Below is a small trained network, with its code and all its weights. Each question gives an input and a target symbol and asks what happens when units are switched off, that is, made to give their printed mean instead of their output.

import numpy as np


def w(rows, s, z=0):
    codes = np.array(rows[::2]) - 128.0
    scale = np.full(codes.shape[1], s)
    scale[-1] = z or s
    return codes * scale


def f(y):
    return y / 2 * (1 + np.tanh(0.7978845608 * (y + 0.044715 * y**3)))


def softmax(a):
    e = np.exp(a - a.max(-1, keepdims=True))
    return e / e.sum(-1, keepdims=True)


def log_softmax(a):
    a = a - a.max(-1, keepdims=True)
    return a - np.log(np.exp(a).sum(-1, keepdims=True))


def net(x, mask):
    ids = ['αγδζηθμξπσφψω'.index(c) for c in x.split()]
    T = len(ids)
    res = E[ids] + P[:T]
    u = 0
    for l in range(2):
        r = res
        for j in range(2):
            rows = slice(3 * j, 3 * j + 3)
            q, k, v = (r @ M[l][rows].T for M in (Q, K, V))
            z = softmax(np.where(np.tri(T) > 0, q @ k.T / 3**0.5, -1e9)) @ v
            o = O[l][rows]
            res = res + np.where(mask[u + j], z, o[:, -1]) @ o[:, :-1]
        u += 2
        y = f(res @ A[l][:, :-1].T + A[l][:, -1])
        res = res + np.where(mask[u : u + 8], y, B[l][:, -1]) @ B[l][:, :-1]
        u += 8
    return log_softmax(res[-1] @ U[:, :-1].T + U[:, -1])


Q, K, V, O, A, B = {}, {}, {}, {}, {}, {}
E = w([
[165,147,74,142,173,29,148,78,54,131],'α',
[132,47,49,120,52,128,178,83,149,124],'γ',
[125,107,166,33,121,148,195,97,140,173],'δ',
[141,203,102,163,54,112,159,150,125,65],'ζ',
[78,163,133,139,89,103,224,35,119,141],'η',
[100,36,103,214,116,123,140,151,206,46],'θ',
[203,93,165,81,115,133,185,162,110,25],'μ',
[132,182,123,160,107,181,64,137,197,181],'ξ',
[140,185,56,150,129,6,132,121,140,120],'π',
[66,123,208,95,37,81,88,145,17,154],'σ',
[163,119,216,227,162,156,190,144,73,97],'φ',
[200,163,110,156,155,152,89,122,68,124],'ψ',
[143,117,174,129,174,127,64,156,203,203],'ω',
],0.019)
P = w([
[168,184,40,80,133,83,238,254,30,130],'0',
[133,208,75,172,42,120,187,74,200,172],'1',
[112,203,129,162,78,148,194,80,171,149],'2',
[129,173,139,152,89,142,171,101,160,135],'3',
[132,158,145,138,96,117,163,117,154,112],'4',
[140,142,152,132,101,117,145,120,146,112],'5',
[139,134,158,125,108,112,130,129,146,105],'6',
[139,130,161,115,110,98,115,137,147,94],'7',
[134,130,165,112,119,95,101,141,143,93],'8',
[135,129,165,103,119,86,88,153,144,84],'9',
[109,145,184,102,133,92,80,159,141,78],'10',
[112,136,187,100,131,80,71,154,141,85],'11',
[95,144,186,96,136,83,69,166,140,92],'12',
[101,138,191,96,129,80,53,172,137,83],'13',
],0.0076)
Q[0] = w([
[180,210,155,112,122,87,178,80,104,129],'0.h0',
[98,115,167,255,134,153,136,160,102,84],'0.h0',
[160,158,128,193,125,72,93,143,97,206],'0.h0',
[149,106,80,37,139,193,99,82,73,131],'0.h1',
[89,128,120,104,112,133,109,77,41,114],'0.h1',
[93,102,91,152,42,128,126,95,146,62],'0.h1',
],0.0087)
K[0] = w([
[80,185,141,111,92,95,132,83,47,123],'0.h0',
[117,124,155,225,122,146,118,179,127,102],'0.h0',
[92,175,114,155,171,110,101,146,129,180],'0.h0',
[187,50,73,123,142,118,253,104,152,134],'0.h1',
[114,95,160,95,14,101,218,56,54,158],'0.h1',
[93,51,108,186,55,62,116,125,40,70],'0.h1',
],0.0064)
V[0] = w([
[231,152,203,105,89,88,39,97,104,53],'0.h0',
[21,98,162,130,132,79,39,223,146,254],'0.h0',
[234,92,254,70,110,159,75,26,111,67],'0.h0',
[117,97,97,112,43,122,107,128,44,169],'0.h1',
[146,120,139,186,33,79,93,131,108,151],'0.h1',
[124,165,107,221,130,123,18,210,82,149],'0.h1',
],0.0052)
O[0] = w([
[22,75,135,223,144,132,165,166,206,125,102],'0.h0',
[63,88,157,129,208,57,245,98,90,2,33],'0.h0',
[42,157,122,142,180,137,140,12,159,83,163],'0.h0',
[162,114,129,173,118,62,81,132,117,64,106],'0.h1',
[62,232,166,134,128,198,134,117,131,174,140],'0.h1',
[129,210,89,50,63,230,120,47,122,112,3],'0.h1',
],0.0073,0.0039)
A[0] = w([
[120,60,150,75,255,104,148,190,120,64,106],'0.n0',
[78,104,91,185,137,96,108,168,61,68,153],'0.n1',
[150,103,106,61,139,68,162,73,142,195,208],'0.n2',
[118,189,96,193,141,104,116,63,175,136,4],'0.n3',
[91,93,53,228,132,125,185,89,180,145,107],'0.n4',
[165,157,46,188,132,142,144,150,70,129,25],'0.n5',
[65,21,185,99,74,78,38,176,173,173,191],'0.n6',
[127,87,183,154,192,111,162,177,124,123,51],'0.n7',
],0.0085,0.0033)
B[0] = w([
[75,103,110,254,67,97,127,156,89,123,192],'0.n0',
[168,229,251,113,114,126,49,139,132,112,146],'0.n1',
[135,173,124,161,172,197,73,153,197,78,240],'0.n2',
[143,151,4,153,180,137,205,121,107,170,136],'0.n3',
[127,193,149,65,128,212,114,62,123,7,145],'0.n4',
[37,139,131,143,142,208,192,91,140,155,142],'0.n5',
[70,148,173,140,180,64,156,88,143,200,254],'0.n6',
[69,97,82,144,116,108,98,120,83,58,160],'0.n7',
],0.0081,0.0087)
Q[1] = w([
[87,161,171,81,140,153,174,158,144,114],'1.h0',
[66,106,134,166,111,93,167,154,80,112],'1.h0',
[109,193,114,46,152,149,171,98,152,150],'1.h0',
[171,100,110,166,135,130,160,86,143,137],'1.h1',
[143,48,91,141,118,136,123,131,120,123],'1.h1',
[162,131,50,1,119,193,95,108,138,185],'1.h1',
],0.011)
K[1] = w([
[115,87,130,53,126,156,211,191,52,84],'1.h0',
[113,99,109,135,207,135,208,106,177,144],'1.h0',
[133,125,91,100,55,42,151,96,7,177],'1.h0',
[141,54,190,96,197,137,132,100,113,79],'1.h1',
[76,113,94,161,190,164,89,95,218,59],'1.h1',
[240,119,2,166,142,167,86,159,142,92],'1.h1',
],0.0071)
V[1] = w([
[126,87,95,104,195,187,136,199,142,94],'1.h0',
[55,118,246,10,183,112,79,170,96,176],'1.h0',
[95,136,227,187,80,187,74,69,202,72],'1.h0',
[133,168,120,125,100,53,147,81,50,105],'1.h1',
[85,75,93,133,1,57,120,93,36,159],'1.h1',
[26,214,106,53,50,112,219,113,93,174],'1.h1',
],0.0048)
O[1] = w([
[185,163,119,176,75,128,146,93,147,214,107],'1.h0',
[147,93,56,159,141,95,78,73,107,152,109],'1.h0',
[113,81,109,139,195,108,220,255,169,145,186],'1.h0',
[156,85,112,114,131,142,86,36,158,132,131],'1.h1',
[203,115,70,173,158,95,91,24,131,171,93],'1.h1',
[131,105,123,146,157,113,81,74,153,139,254],'1.h1',
],0.0078,0.0031)
A[1] = w([
[109,123,137,137,137,102,121,137,135,250,51],'1.n0',
[129,84,128,229,145,97,132,148,42,42,101],'1.n1',
[136,202,137,144,147,131,80,122,151,217,252],'1.n2',
[95,77,38,89,136,132,145,66,132,201,112],'1.n3',
[246,130,96,132,121,118,171,192,52,121,109],'1.n4',
[177,158,120,1,138,184,123,80,170,216,159],'1.n5',
[87,87,152,128,149,111,184,187,118,134,84],'1.n6',
[138,128,161,97,21,154,165,84,53,32,72],'1.n7',
],0.0086,0.0041)
B[1] = w([
[231,219,98,149,175,156,134,65,138,57,193],'1.n0',
[190,173,151,75,125,186,226,168,189,153,179],'1.n1',
[106,84,173,64,63,135,146,219,111,78,252],'1.n2',
[91,97,206,62,135,116,116,151,114,151,156],'1.n3',
[83,205,78,136,209,168,159,107,148,2,146],'1.n4',
[143,132,61,228,179,81,171,133,83,76,189],'1.n5',
[129,117,42,129,59,131,54,63,97,221,192],'1.n6',
[217,180,88,186,190,55,123,180,36,17,142],'1.n7',
],0.0077,0.012)
U = w([
[128,165,109,139,153,150,188,140,136,57,191],'α',
[128,121,189,2,65,183,162,149,182,123,200],'γ',
[99,104,102,229,135,75,152,128,115,150,188],'δ',
[148,160,113,116,112,156,127,108,150,125,56],'ζ',
[129,145,120,97,130,154,166,98,126,127,75],'η',
[146,151,121,133,124,180,103,114,169,117,17],'θ',
[158,117,134,114,107,140,160,117,150,126,44],'μ',
[96,116,141,123,99,148,102,157,122,174,253],'ξ',
[156,156,103,84,130,133,132,126,144,131,46],'π',
[162,142,148,113,112,119,143,114,106,132,105],'σ',
[150,149,138,123,126,182,141,106,136,137,40],'φ',
[169,147,131,123,128,164,125,128,140,138,30],'ψ',
[132,110,129,136,149,131,136,146,116,115,54],'ω',
],0.01,0.0037)

Each question gives the input, a string of symbols that net reads in full, and the target symbol t.
The units are the heads (3 rows each of Q, K, V and O) and the neurons (one row each of A and B). Each row of codes is followed by its name. A weight is (code - 128) times the scale printed after its matrix; where a second scale follows, it is the last column's (O, A, B and U).
mask holds one flag per unit, layer by layer, with each layer's heads first. A switched-off unit (its flag False) gives its mean, the last column of its rows in O or B, instead of its output. The means were averaged over made-up inputs and are rounded, as every weight is.
A unit's drop is (log p(t) with every unit on - log p(t) with that unit switched off) / (log p(t) with every unit on - log p(t) with every unit switched off).
The circuit of an input: a set's keep is (log p(t) with only the set's units on - log p(t) with every unit switched off) / (log p(t) with every unit on - log p(t) with every unit switched off). Starting from the 12 units with the biggest drops (on a tie, the unit counted first), units are removed one at a time, each time the one whose removal leaves the highest keep (on an exact tie, the one counted first), for as long as the keep stays at least 0.8.
units of the circuit, in order: the units of the circuit, biggest drop first
most important unit: the unit with the biggest drop
top k neurons: the k neurons with the biggest drops, biggest first
top k neurons in layer l: the k neurons of layer l with the biggest drops, biggest first
heads that matter: for each layer, one digit per head in row order, 1 if its drop is at least 0.15 and else 0, layers parted by /
input δ η ω μ δ δ ζ γ φ π μ θ γ η, target γ: most important unit	0.n2
input μ ζ γ, target α: heads that matter	00 / 10
input ω μ δ μ γ δ γ σ η, target η: top 2 neurons	0.n2, 0.n3
input α α δ, target α: top 4 neurons	1.n5, 0.n0, 1.n6, 0.n2
input ω θ δ ξ, target α: heads that matter	01 / 00
input θ δ δ η δ, target ξ: top 3 neurons in layer 1	1.n6, 1.n5, 1.n1
input ζ γ μ μ, target γ: top 4 neurons	1.n5, 0.n0, 1.n0, 1.n7
input ξ ω η δ δ δ ψ, target α: units of the circuit, in order	1.n4, 0.n6, 0.n2
input ω ω μ ψ δ η ζ δ ξ ξ ω ω, target δ: heads that matter	10 / 10
input η ω γ ω ω ω, target δ: top 2 neurons	0.n0, 1.n2
input μ δ π ψ π ω, target α: top 2 neurons in layer 1	1.n5, 1.n0
input μ ω θ μ, target γ: top 4 neurons in layer 0	0.n4, 0.n0, 0.n3, 0.n5
input ω δ δ π ω ξ, target α: units of the circuit, in order	1.n5, 0.h1, 1.n6
input δ δ δ π δ η δ, target δ: most important unit	0.h1
input ψ δ μ δ ξ η δ μ α ψ δ σ π, target π: heads that matter	01 / 11
input π ω ω, target γ: top 2 neurons	1.n2, 0.n6
input θ δ θ σ ω α, target α: heads that matter	10 / 00
input δ ω δ μ θ μ δ η θ, target γ: top 2 neurons	0.n4, 1.n5
input ξ ξ δ δ α, target α: units of the circuit, in order	0.n6, 1.h0
input θ ω ζ μ δ δ γ δ δ π ψ ζ, target γ: units of the circuit, in order	1.n5, 0.n0
input ξ μ θ ω ψ σ δ η, target η: top 2 neurons in layer 1	1.n3, 1.n2
input π φ ζ μ δ η ζ, target γ: top 2 neurons	0.n5, 1.n5
input ψ δ ω ω ξ θ ω θ ζ π δ ξ, target γ: heads that matter	11 / 10
input μ ξ φ α φ θ δ δ δ ω μ ζ μ, target ξ: top 3 neurons	1.n6, 1.n2, 1.n0
input ω μ ω ω α ξ δ δ ω π θ δ ξ, target γ: heads that matter	11 / 01
input δ π σ α μ δ ω, target ω: top 2 neurons	1.n3, 0.n2
input ω ω ω γ η δ ζ ω δ ψ, target α: units of the circuit, in order	1.n4, 0.n6, 1.h1
input θ ω δ, target α: units of the circuit, in order	1.n5, 0.n0
input ζ ω δ δ ω θ μ δ ψ μ η δ ω η, target γ: top 2 neurons in layer 0	0.n5, 0.n0
